-16    6    5    5   -6   44  -32   26  -25  -38
-17    0    5    3   -9   24   -9   29  -33  -17
-11    8   -7   -3   -6   17   -6   28  -26   -4
 -9    4  -12   -2   -6    7   -5   22  -19   -2
 -7    5  -13   -1   -2    2   -1   17  -14    6
 -8   -1  -17   -1    3   -4    0   10   -6    8
-11    0  -12    0    1   -6    5   -1    0    9
 -8   -6  -15    5    5  -11    5   -8    4   12
-11  -14  -14    5   13  -13    7  -18    9   15
-15  -19   -9   10   13  -21   11  -31    8   14
-15  -23  -13   11   14  -20   17  -34   12   15
: -15

 48  -39   20  -38   -2  -46  -18   50
 24   39   39   -5   33   53   47  -23
-46    8  -43   13  -27  -45   27   50
  9    8   46   47   47   24  -45   -1
-18   38   28  -22  -31   46    9    3
: 9

  2   -1    8    9   17   -6   -2   11    1   -9   -5
 11  -33  -13   -2    1  -14   24    4   -4   -7   27
 15  -36  -11    1   10  -10   46    8    4   -9   33
  6  -29  -14    5   -1  -15   32   10   -8   -8   30
-14   -5    2    4    9   -8    1    6   -6  -12    5
  2   -8   12   13   11   -9    4    6    0  -12   12
  9  -23   -6   -1   14  -15   23    7    8  -11   18
: 2

 -3   -4  -10    0   -9    0   -4    1   -5
 10  -10   -7  -10   -6   -3  -12   -6    6
 15    1    5   23  -15   31  -10   -4    9
 -1   -1    3    1   -1  -19   -4    4    5
-39    9    5  -30   33  -21   -5   19  -26
 -7    9   16   -6   21   -2    7    3   -1
  0    1  -10   13  -12   -6   16   -1   -1
  4   -4    2   -1   -4   -4  -16    2    5
: 0

-12    3  -13   -5   -9   34  -10
-39   13   40    3  -11    0   11
 -2   -9   40   28  -13  -22   24
  5  -12  -14   -5   -8    2   41
 26  -17   -1   14    6    9   -2
 -6  -10   39   32  -11  -39   41
  0   -8   -6   -8   -9  -22   37
: -6

 15   -6   -2    3  -14    4   -7   -7    2
 -1   24   -1   15   -3   14   37   10   11
  3   17    2   26   20   -8   28  -11   -1
 11   -6    1   17   15  -15    2  -21   -6
 19  -10   -5   -6  -37   20  -11    0    7
 39  -26   -1   19  -14   -8  -15  -39   -5
  3    5    3   19   26  -15   15  -14   -4
 23  -10   -1   12   -8   -2   -2  -21   -2
 -9    9    3    8   26  -15   11   -4   -5
 -5    9    3   12   26  -15   15   -7   -5
: -9
---
-0.05	0.08	-0.08	0.08
-0.13	0.21	-0.21	0.05
0.06	0.00	0.11	-0.06
-> 0.00

-0.09	0.16	-0.21	-0.22	-0.15	-0.12	-0.21
-0.16	-0.06	-0.21	-0.22	-0.15	-0.16	-0.11
-0.16	-0.13	-0.17	-0.22	-0.21	-0.18	-0.20
-> -0.21

1.32	0.74	-1.38	0.59	-0.06	-0.71	-1.00
0.95	0.48	0.51	-0.03	0.13	0.56	0.54
-0.31	0.09	1.22	1.53	0.74	-0.87	0.85
-> 0.74

-125.10	-219.28	37.90	-81.99
-42.52	-92.88	-63.05	-89.22
35.95	132.33	-184.97	-55.04
-> 132.33

-0.4	-0.8	0.2	0.6	-0.3
-1.5	-0.3	1.1	0.1	-2.3
-1.2	-1.9	1.6	-1.6	-0.2
-> 1.6

-6.426	1.705	3.103	-2.575	-23.688	6.073	-6.846
-6.426	11.147	-14.597	3.300	-8.488	9.764	-2.038
-2.735	1.705	-5.747	-8.450	6.712	17.144	-16.461
-> 6.712
---
[141.060, -110.575, -88.596, 54.656, 0.373] => -88.596, 141.060

[93.18, -49.52, 158.42, -159.91, -33.79] => 158.42, 158.42

[13.70, -15.24, 17.10, -2.46, -10.85] => 17.10, 17.10

[19.0, -7.3, -13.1, 8.3, -15.6, -12.0, -3.7] => 8.3, 19.0

[6.4, -3.9, 9.6, -11.1, -7.4] => 9.6, 9.6

[[21.1, 71.3, 100.9, 132.6, 114.7],
 [-30.7, -37.2, -119.8, 4.4, 30.0],
 [113.5, 123.9, -46.4, 25.5, -86.4]] => -119.8, 132.6

[-96.17, -93.50, 36.77, -20.80, 95.51] => 36.77, 95.51
---
85,169,98,185,194,229,146
56,122,193,247,25,77,242
246,251,239,73,93,56,26
=> 98

314,607,570,639,509,534,693
457,505,331,792,651,463,997
232,653,728,535,419,583,485
=> 570

3110,6866,7003,6178,6630,6464,8629
7214,5459,6875,7298,7056,6926,5817
6016,7466,5785,6200,6878,7087,7462
=> 7003

3546,8513,1625,8739,7794,7909
4162,8511,2153,8717,7408,8146
5954,7079,5523,5767,3116,2446
=> 1625

767,646,581,355,487,334
348,295,798,866,46,185
774,634,553,380,515,335
=> 581

188,172,187,152,124
185,84,180,43,122
172,139,169,209,138
=> 187
---
Input: [ 15 -26  -3 -10  -3 -41  -2]
Output: -3
Input: [ -3 -43 -24 -51]
Output: -43
Input: [  9  19 -14  43  34]
Output: -14
Input: [ 52 -16 -32  -9  38 -17]
Output: -9
Input: [-50 -19  27  37  10]
Output: 27
Input: [ -3 -13 -10 -22 -44  36   7]
Output: -44
Input: [ 38  -6 -47 -31  51   6  -2]
Output: 51
---
[[ -9   3 -23   5  -1]
 [-34  10  16  21  18]
 [ 21  10 -44   1  -2]] ans = -9

[-37 -43  31 -30] ans = -37

[ -6  21 -48 -19] ans = -6

[-53 -37  -2  36] ans = -53

[[ 21  46 -15  33 -16]
 [ -6 -30  33  -1  -9]] ans = 21

[-46  13 -39 -36  -4  -6] ans = -46

[[-10 -23 -28  12  31]
 [-41  44 -43  33  -7]
 [  1 -21   2  18  18]] ans = -10

[[  9   2  -7  13 -10  50]
 [-39  14  21 -11 -11  22]
 [-16 -32  19 -18 -21  22]] ans = 9

[[  6 -19 -36 -18 -18]
 [-12  -6 -28  16  -2]
 [-38  38  46  22 -16]] ans = 6

[-16 -22  37   7  -4   8  -5] ans = -16
---
[234, 574, 813, 196, 232, 296, 617] => 232
[1, 1, 9, 2] => 1
[708, -353, -51, -993] => -353
[23, 75, 61, 37, 25] => 61
[2471, 1096, 9991, 2340] => 1096
[0, 3, 9, 2] => 3
---
(9, 42, -11, -37, 1): 1, 9
(-49, 10, 23, 28, 0, 26): 26, -49
(28, -15, -13, -7, 6, 44): 44, 28
((-38, 33, 11, 4, 40, 53), (18, -35, 9, 36, 5, -44)): 53, 18
((-8, 26, -8, 2, -13, 48, 0), (-24, 9, -7, 15, 5, 5, -25), (-12, 3, -16, 39, 11, 5, -19)): 0, -12
(11, 6, 39, -7, 31, 40): 40, 11
---
[120.7, 155.1, 121.1, -128.8, 36.0] ==> 36.0
[-10.2, -19.1, 13.9, -7.6, -0.9, -4.2] ==> -4.2
[-1.8, 1.5, -1.3, -0.6, -0.1, -1.5] ==> -1.5
[-0.003, -0.127, -0.041, 0.034, 0.113, -0.021] ==> -0.021
[29.68, -109.88, 132.80, -28.75, 71.26, 92.88] ==> 92.88
[-44.1, 54.9, -123.9, 55.2, 151.5, 139.5] ==> 139.5
[-11.6, -6.7, -17.9, 17.8] ==> 17.8
[0.00, -0.09, 0.12, 0.09, -0.10, -0.15] ==> -0.15
[9.350, -2.138, -16.013, 13.742] ==> 13.742
---
[[-18  30  28 -38 -49 -42  21]
 [  7   4   4  -7  13 -10  -4]
 [-14  -7 -18 -22  15 -29   1]] ans = -18

[[-52   0  -8   7]
 [ -1  50 -12   9]
 [-32  23   4  26]] ans = 4

[[-23  -3 -10   7  -7  29]
 [ -9  16   6 -24 -18  34]
 [ 14 -44 -24  18   9 -26]] ans = -24

[[ 10 -45 -42  29  30]
 [-35  51  35  -1  -5]
 [ 42 -17  50  -1  11]] ans = 50

[[ -9  -9  12   3 -12]
 [-13 -18  19  17 -18]
 [ 15 -24 -38  35  28]] ans = -38

[[ 19  41 -28  -2  17 -29]
 [ 28  24  27  27  25  16]
 [  2 -26  44   7   1  24]] ans = 44
---
Q:
[[ 466  420  419  433  459  439  405]
 [-287  678  451  495  149 -538  809]]
A: 678

Q:
[[4124 3571 5052 4483 5117 9178]
 [7014 1096 4787 5014 4614 5987]
 [3841 8969 4849 4907 4362 5520]]
A: 1096

Q:
[[51 39 53 56]
 [57 87 64 71]
 [10 41 57 53]]
A: 87

Q:
[[ 380 -176  245 -557  364]
 [ 327  407    0 -171   -3]
 [-640 -616 -437 -674  571]]
A: 407

Q:
[[  87 -549  570  -30 -929  -92]
 [-469   80   66  -19 -167  334]
 [-676  478 -738  606 -720 -477]]
A: 80

Q:
[[205  96 139  93  18]
 [149  57  98  85  29]]
A: 57
---
[[ 10   3  16 -36 -11]
 [ 18  20 -14  36 -32]
 [ 38 -16 -11  -2  34]] -> 36

[[-40 -23 -24   7 -19   8]
 [-34   6  36 -12  19  35]] -> 19

[[-38 -41  15 -14  13]
 [-12 -14   5  -4   4]] -> -4

[[  3   8 -13 -32 -19  15]
 [-40 -17 -47 -18 -15 -41]] -> -15

[[-44  -1  13   0  38]
 [ -6   3   7   0 -10]
 [  4  -2   7   1   0]] -> 0

[[-14  -2   1   9   4]
 [ 42   7  -4 -27 -11]
 [ 35   6  -3 -22  -9]] -> -27

[[ 39 -21  15   9  30]
 [ -4   4   8  11 -10]] -> 11

[[ 20  12   9  29  10  -3]
 [-35 -33 -18 -43 -16  -6]] -> -16

[[-16   6  -6  32   7  19 -25]
 [ -7 -51 -41 -26 -28  -9   4]] -> -9

[[ 11   1   7   4   6  -7]
 [  4  -8   2  -7  16 -16]
 [ 21   3  23  42  18   8]] -> 16
